In the rows, zero is written as 128.
Each row of numbers stands for one object and depends on some of the facts below. Use the named rows to name the rest.

There are 2 kinds of fact about the objects: nudrin, klugrek.
Q_310	nudrin	Q_105; Q_16	nudrin	Q_381; Q_498	nudrin	Q_393
Q_571	nudrin	Q_654; Q_965	nudrin	Q_779; Q_556	nudrin	Q_110
Q_701	nudrin	Q_489; Q_484	nudrin	Q_493; Q_639	nudrin	Q_399
Q_276	nudrin	Q_134; Q_503	nudrin	Q_15; Q_580	nudrin	Q_79
Q_110	nudrin	Q_40; Q_414	nudrin	Q_611; Q_492	nudrin	Q_151
Q_903	nudrin	Q_277; Q_753	nudrin	Q_16; Q_675	nudrin	Q_249
Q_611	nudrin	Q_921; Q_692	nudrin	Q_330; Q_733	nudrin	Q_853
Q_28	nudrin	Q_625; Q_547	nudrin	Q_879; Q_869	nudrin	Q_782
Q_606	nudrin	Q_687; Q_879	nudrin	Q_713; Q_989	nudrin	Q_310
Q_353	nudrin	Q_753; Q_713	nudrin	Q_154; Q_138	nudrin	Q_733
Q_151	nudrin	Q_969; Q_837	nudrin	Q_301; Q_884	nudrin	Q_606
Q_154	nudrin	Q_528; Q_527	nudrin	Q_643; Q_614	nudrin	Q_498
Q_10	nudrin	Q_185; Q_265	nudrin	Q_361; Q_134	nudrin	Q_269
Q_779	nudrin	Q_571; Q_173	nudrin	Q_516; Q_543	nudrin	Q_755
Q_565	nudrin	Q_829; Q_706	nudrin	Q_837; Q_38	nudrin	Q_869
Q_78	nudrin	Q_484; Q_302	nudrin	Q_556; Q_969	nudrin	Q_259
Q_194	nudrin	Q_639; Q_643	nudrin	Q_38; Q_638	nudrin	Q_28
Q_381	nudrin	Q_995; Q_312	nudrin	Q_503; Q_616	nudrin	Q_970
Q_758	nudrin	Q_565; Q_755	nudrin	Q_353; Q_782	nudrin	Q_194
Q_249	klugrek	Q_721; Q_249	klugrek	Q_753; Q_249	klugrek	Q_381
Q_571	klugrek	Q_79; Q_571	klugrek	Q_807; Q_528	klugrek	Q_805
Q_528	klugrek	Q_715; Q_528	klugrek	Q_866; Q_528	klugrek	Q_500
Q_528	klugrek	Q_965; Q_414	klugrek	Q_896; Q_414	klugrek	Q_20
Q_331	klugrek	Q_276; Q_607	klugrek	Q_425; Q_607	klugrek	Q_580
Q_492	klugrek	Q_536; Q_675	klugrek	Q_865; Q_675	klugrek	Q_185
Q_105	klugrek	Q_425; Q_105	klugrek	Q_79; Q_841	klugrek	Q_837
Q_575	klugrek	Q_611; Q_575	klugrek	Q_837; Q_559	klugrek	Q_896
Q_559	klugrek	Q_701; Q_559	klugrek	Q_639; Q_634	klugrek	Q_638
Q_634	klugrek	Q_276; Q_687	klugrek	Q_611; Q_687	klugrek	Q_301
Q_687	klugrek	Q_970; Q_687	klugrek	Q_484; Q_794	klugrek	Q_989
Q_151	klugrek	Q_989; Q_151	klugrek	Q_312; Q_509	klugrek	Q_866
Q_509	klugrek	Q_489; Q_129	klugrek	Q_643; Q_129	klugrek	Q_408
Q_586	klugrek	Q_301; Q_170	klugrek	Q_425; Q_170	klugrek	Q_896
Q_985	klugrek	Q_866; Q_265	klugrek	Q_478; Q_265	klugrek	Q_69
Q_265	klugrek	Q_11; Q_265	klugrek	Q_220; Q_265	klugrek	Q_547
Q_739	klugrek	Q_496; Q_739	klugrek	Q_138; Q_739	klugrek	Q_223
Q_543	klugrek	Q_259; Q_565	klugrek	Q_69; Q_706	klugrek	Q_330
Q_38	klugrek	Q_713; Q_38	klugrek	Q_969; Q_942	klugrek	Q_879
Q_816	klugrek	Q_721; Q_816	klugrek	Q_500; Q_654	klugrek	Q_896
Q_654	klugrek	Q_276; Q_796	klugrek	Q_755; Q_796	klugrek	Q_611
Q_796	klugrek	Q_276; Q_468	klugrek	Q_625; Q_468	klugrek	Q_614
Q_668	klugrek	Q_432; Q_668	klugrek	Q_15; Q_372	klugrek	Q_259
Q_372	klugrek	Q_829; Q_950	klugrek	Q_556

Some objects and their rows:
Q_841: [129 129 145 136  78 151 144 137 106 138 128 129 138 137 129 124 138 172
 135 121 150 125 129 145 138 164 141 159 115 114 121 123 119 130 125  94
 116 130 140]
Q_154: [123 132 140 140 102 137 113 130 114 142 126 123 139 124 142 135 130 128
 142 116 140 124 138 116 144 135 117 135 121 121 119 123 118 131 117 106
 131 132 163]
Q_638: [122 131 143 167 159 163 130 145 118 133 127 119 139 112 161 120 134 164
 124 136 177 114 143 169 155 164 128 113 146 135 118 134 103 152 138 100
 136 144 113]
Q_503: [113 136 130 145 114 137 100 130 110 139 138 113 142 128 136 131 132 140
 141 122 141 124 140 129 146 132 124 124 131 111 118 112 114 147 116  93
 131 104 136]
Q_753: [ 89 123 131 112 138 116 101 124 109 138 105 116 128 104 168 131 138 128
 145 104 145 134 147 168 159 134 114 117 109 136 113 149 117 104 108  90
 134 126 200]
Q_713: [117 136 143 136 108 140 112 127 118 143 127 124 141 122 146 138 138 108
 140 120 143 124 137 117 153 134 103 136 131 125 117 123 110 126 115 105
 138 126 167]
Q_805: [ 93 157 119 117 161 101  99 147 114 130 121 117 135 105 155 137 117 111
 137 130 126 128 145 194 165 140 118 114 125  94 118 170 118 115 135 116
 113 114 148]
Q_220: [ 98 141 146 120 208 106 107 117 128 133 103  89 164 137 142 121 152 141
 138 136 123 120 127  71 129 137  92 132 141 134 114 113 135 153 130 109
 123 159 107]
Q_614: [105 136 132 168 148 155  96 136 106 140 129 109 134 114 141 133 137 129
 134 135 171 129 137 129 159 131 124 106 159 139 106 113 104 141 109 115
 143 118 132]
Q_816: [ 95 150 111 136 124 104  89 146  94 131 134 103 123 113 129 134 103 157
 146 116 133 132 145 165 143 134 154 123 106  87 115 144 133 114 122 106
 101 103 146]
Q_40: [120 132 128 117  85 122 103 121 115 139 145 117 155 140 137 130 141 132
 146 114 113 117 140 126 141 127 110 135 118  94 128 116 121 154 117  73
 128  84 150]
Q_796: [140 122 145 145  73 158 156 141 105 134 136 125 136 133 130 117 129 207
 135 110 158 117 134 149 128 176 156 161 104 106 126 125 124 139 133  78
 112 138 130]
Q_478: [100 141 139 127 207 107 104 113 132 129 111  89 168 148 142 118 147 139
 137 133 133 120 132  88 133 133  99 121 139 117 107 104 136 161 114 120
 134 142 100]
Q_965: [ 79 157 116 149 188 115  93 145 100 127 124  99 121  92 146 131 117 125
 135 130 168 137 140 189 169 140 133 105 138 121  98 159 118 114 117 127
 118 118 142]
Q_16: [ 93 110 141  86 130 132 108 127 100 152  97 107 127 107 159 139 151 169
 142 108 143 137 164 114 137 136 130 112 126 137 123 103 101 144 124  46
 137 108 173]
Q_372: [131 129 138 148  62 146 104 137 102 147 130 125 129 128 126 143 116 149
 147 117 135 129 142  94 134 130 139 139 118 115 121 108 122 120 120 111
 127 137 157]
Q_353: [103 111 137 159  95 148  94 117 103 140 121 129 140 129 161 119 144 149
 159 111 138 120 138 141 147 123 108 124 107 163 124 136 135  96 103  94
 136 151 190]
Q_425: [134 138 135 167 170 136 107 125 138 132 165 102 146 102 167 127 128 114
 136 104 165  98 145 124 148 140  87 104 140 114 125 127 103 190 128  78
 147 100 144]

Which object is each row?
No name comes twice in this set of rows, the named rows included.
[103 136 144 129 171 111 103 126 115 137 103  91 153 141 132 124 138 174
 147 131 116 122 136  63 116 135 117 132 126 129 119 106 144 145 133 104
 115 167 109]	Q_565
[106 105 143 184  97 170 130 112 108 127 137 136 154 135 170  93 169 170
 150 116 160 104 116 204 154 152  95 146 105 179 131 164 138  96 109  77
 129 155 175]	Q_755
[154 129 139 144  80 125 112 131 128 139 162 116 137 118 146 138 100 158
 154  83 125 100 156  81 117 136 116 131  95  85 141 121 129 163 137  68
 128 123 171]	Q_105
[141 138 140 132 124 123 116 118 145 137 158 119 152 111 161 137 128  94
 144  94 131 101 144 103 143 138  76 133 120 100 134 133 111 168 130  77
 142 107 176]	Q_79
[115 140 119 108  80 101  93 145 105 138 132 124 137 131 139 141 105 158
 148 116  92 124 156 154 131 133 144 130  96  70 133 144 133 119 140  86
 104 111 152]	Q_249
[132 135 135 161 156 139 115 128 130 131 158 105 146 109 157 123 129 140
 137 106 163 103 143 131 144 146 108 114 132 112 126 127 111 180 129  76
 138 101 136]	Q_20
[ 80 120 126  60 169 102 108 128 107 142  95 100 123  99 166 141 142 144
 133 101 156 147 171 162 159 142 136  98 120 103 105 113  94 152 110  55
 143  74 180]	Q_381
[110 130 141 128 128 154 157 124 118 128 137 123 160 135 146 106 175 147
 120 133 170 117 118 199 161 173 109 153 140 123 119 135 101 160 121  69
 126  85 120]	Q_611
[117 131 146 163 176 121 104 135 113 134  89  91 137 146 125 123 108 198
 145 127 148 130 138  50 109 140 156 125 118 130 101  92 154 126 118 154
 123 210 100]	Q_265
[134 139 144 188 166 154 113 138 128 137 141 107 125  92 159 134 114 125
 137 110 184 110 146 105 147 144 111 109 141 137 115 127 108 155 128 114
 146 152 151]	Q_580
[154 119 142 139  77 134 142 130 127 133 158 121 144 128 145 122 117 180
 145  85 137 101 145 122 116 160 128 151  87  86 143 128 130 164 141  55
 120 121 157]	Q_654
[112 106 143  38 104 110 127 119 118 152  97 120 134 120 160 145 146 149
 139  86 131 137 172 107 137 143 126 127 103  91 121  93  95 160 116  41
 147  87 201]	Q_995
[121 138 144 182 184 154 114 141 119 136 141  97 129  86 159 126 129 150
 136 119 179 108 140 118 144 153 111 113 150 148 124 132 107 166 143  85
 134 141 133]	Q_701

The same objects again, as new rows of numbers:
Named rows:
Q_565: [ 81  85 108 112  72 126  87 117 122  75 143 127 117  92 141 126 108 158
 136 107 164 122 121 157 100 105 127 125 133  69 111 166 135 153 160 158
 137 109  94 107 113 117  93 155 127 179 119 142 150 108  38 123 127]
Q_310: [ 90  97 108 107  85 107  74 106 113  94 125 140 142 100 150 131 117 148
 134  98 151 130 122 153 117 108 129 126 158  69 123 172 133 151 148 143
 109 123 102 109 106 121 109 151 133 156  98 138 147 122  52 100 154]
Q_39: [ 94 101 109 108  85 107  72 110 106 101 128 135 147 105 148 133 115 154
 134 101 155 131 122 157 122 107 133 124 155  73 124 168 133 151 138 143
 112 117 100 111 106 124 102 149 129 155 100 130 146 122  56  98 149]
Q_715: [ 96 101 112 108  86 106  72 119 109 107 132 134 146 106 142 136 113 155
 134  99 158 132 121 155 123 110 132 126 157  73 123 173 129 152 139 143
 116 123  92 111 105 125 105 149 128 155 101 131 146 121  57  98 147]
Q_265: [ 82  81 119 118  67 121  80 132 110  80 143 117 112 101 157 129  97 144
 138 111 167 116 132 165 112 104 131 113 144  66 114 167 130 149 154 148
 147 105  98 111 116 122  85 165 132 179 115 132 142 106  29 118 127]
Q_277: [ 95 108 100 101  89 112  78  96 115  99 129 144 155  99 131 132 127 170
 133  97 154 137 112 149 112 109 131 134 142  76 120 166 138 154 140 153
 100 121  95 108 104 120 108 138 123 153 101 138 151 125  67 100 149]
Q_639: [ 88  91 116 113  73 105  38 106 103 132 142 162 177 132 121 134 120 175
 169 151 159  97 131 178 130 137 119 104 147 102 128 191 132 200 110  98
 140  91 115 116 102 142  74 172 130 108 151 104 203 116  69  93 151]
Q_372: [ 69  77 112 155  85 131 108 128  99  72 161 127 122 114 159 137 118 161
 121 131 175 136 120 157 107 106 132 103 112  51 114 169 148 151 167 147
 138 101 141 107  93 136  75 143 134 186 125 171 155 102  55 117 103]
Q_556: [ 85 113 131  77  50  96 121 140  98 109 118 145 170 121 178 147 120 188
 153  66 202 149 139 189 110 133 192 112 144  53  69 113 147 156  93 157
 136 112  82 111  84 165  68 127  98 167  53 118 165 154  74  66 148]
Q_496: [ 94 100 109 108  85 107  72 111 105 100 129 134 146 105 148 133 115 155
 135 101 155 131 122 156 122 109 134 123 155  73 124 168 132 152 139 143
 112 118 101 111 107 124 103 149 129 156 101 131 145 121  55  99 147]
Q_302: [ 84 106 140  85  47  91 114 152  91 111 115 139 160 126 194 147 109 169
 152  70 200 143 149 195 121 129 191 104 159  48  72 118 143 152  93 146
 144 112  87 115  88 167  67 139 106 167  49 113 160 151  62  63 153]
Q_841: [ 80  81 134  91  92 129  63 134 127  81 133 144 120 105 129 101 107 179
 132 116 146 148 112 145 114  99 136 141 139  70  86 145 142 157 155 149
 144  93  84 137 134  92  80 152 141 174 108  98 160 106  36 125 133]
Q_607: [ 94  88  87 117  84 150 105 106 122  90 132 126 145 110 139  95  75 161
 144  99 175 104 140 164 124  92  89 114 132  73  88 158 132 139 140 187
 140  72  84 108 115 123 100 169 114 185 110 140 151 116  39 107 156]
Q_614: [ 88  89 119 114  80 102  68 118 106  94 124 132 130 105 169 133 106 130
 137 100 152 124 131 161 125 108 130 116 170  64 127 176 128 147 149 134
 119 120 108 112 109 124 106 161 140 159  96 135 141 119  39 100 152]
Q_105: [ 89  91  67 106  99 165 120  86 136  77 130 133 160 100 131  90  77 175
 145  88 172 103 133 157 113  95  76 124 119  76  84 157 134 141 151 205
 131  71  77 101 109 120 116 160 111 186 109 155 158 116  44 113 164]
Q_69: [ 92 100 109 110  84 109  74 110 105  96 131 131 146 102 150 136 114 156
 137 100 155 129 122 157 117 111 137 120 151  74 127 167 131 152 140 145
 115 115 104 109 106 125 100 148 127 158 105 133 145 120  53 102 141]
Q_796: [ 66  74  95  90  92 121  89 116 114  70 143 122 118  85 134 113 125 182
  96 140 165 136 116 175 126  76 134 127 127  76  94 162 145 172 148 145
 131 134  61 125 134 118  78 164 137 169  87 106 159  94  41 122 161]
Q_950: [ 87  89 110 112  73 125  84 123 117  85 145 125 123  99 136 126 106 165
 135 110 169 124 122 159 108 103 129 124 133  73 109 163 134 153 149 157
 138 106  89 111 115 118  87 155 124 176 118 132 149 109  43 117 128]

Which object is each row?
No name comes twice in this set of rows, the named rows included.
[ 87 102 107  91  98 115  72  96 124  89 125 153 151  96 132 122 127 172
 133  96 141 145 108 141 108 110 133 141 145  74 113 159 140 156 152 151
 103 118  96 116 110 107 109 137 134 155  99 130 157 122  60 108 149]	Q_301
[129  96 108  92  40 103  20  87  77 103 128  41 122  56 123 151 113 142
 165  93 229  86  99 157 117 119 144 117  90  97 140 174 139 162 104 173
 119  66  59 125 115  89  70 151 128 165  82  84  93 111  68 148  51]	Q_151
[118  74 123 116  82 110  36 129  75 118 131  56 129  96 144 134  90 130
 142 112 232 101 108 156 157 110 117 110 106  70 113 190 142 155 121 157
 135  67  65 146 109  96  75 160 151 171  60  94 110 100  68 132  74]	Q_492
[ 92  90 113 112  74 123  85 138 123  93 152 122 121 101 129 134 102 166
 136 105 175 124 119 157 107 107 128 130 134  72 108 171 128 153 154 156
 147 116  75 110 111 119  91 153 120 177 122 134 150 106  44 119 122]	Q_816
[ 74  85 114  81 100 134  76 113 138  69 135 150 128  90 119 104 121 191
 126 112 144 148 103 141 102  99 133 149 125  73  87 148 147 162 164 159
 129 106  79 127 128  91  91 143 137 173 106 114 166 106  45 130 138]	Q_687
[ 88 122 119  72  56 101 126 125 106 111 119 153 182 116 158 145 131 206
 149  65 199 155 128 181 105 131 189 123 131  59  67 111 153 159  92 165
 123 115  77 109  82 161  73 116  92 163  55 122 171 157  87  66 150]	Q_40
[ 84  80 120 117  69 120  79 134 112  83 141 119 111 102 154 126  97 144
 136 112 168 118 132 164 115 102 129 116 146  65 111 168 129 149 152 147
 146 107  94 113 117 121  87 166 132 178 113 131 144 106  30 116 131]	Q_675
[122 160 123 125 111 199  99 136  86  61 168 122 139 127 115 113  73 199
 108 102 135 121 148 179 136  64 143 123  99 137 112 168 109 116 122 175
 160  62  63 107 150 143  64 189 114 184 124 152 105  88  40 106 176]	Q_571
[ 81  89 112 108  85 108  39 110  99 126 146 158 187 130 127 138 114 178
 172 150 156  92 132 182 134 144 121  98 145 105 133 194 128 207 112  96
 148  90 111 115  99 145  75 174 133 104 152 100 206 112  64  98 151]	Q_194
[111  88  97 138  41 136  94  97 132 111 124 143 114 122 118  82  95 148
 138 123 185 109 140 162 123  72  77 123 136  67  78 156 148 133 125 181
 123  77  93 111 125 123  89 174 104 186 113 142 153 123  56  91 164]	Q_170
[132 173 144 126 100 159  68 133  76  85 157 139 137 133 116 135 107 185
 102 106 120 144 137 169 138  71 169 131 125 135 137 176 113 118 110 139
 127  94  83 112 146 143  66 176 124 157 114 145 100 101  61  87 179]	Q_779

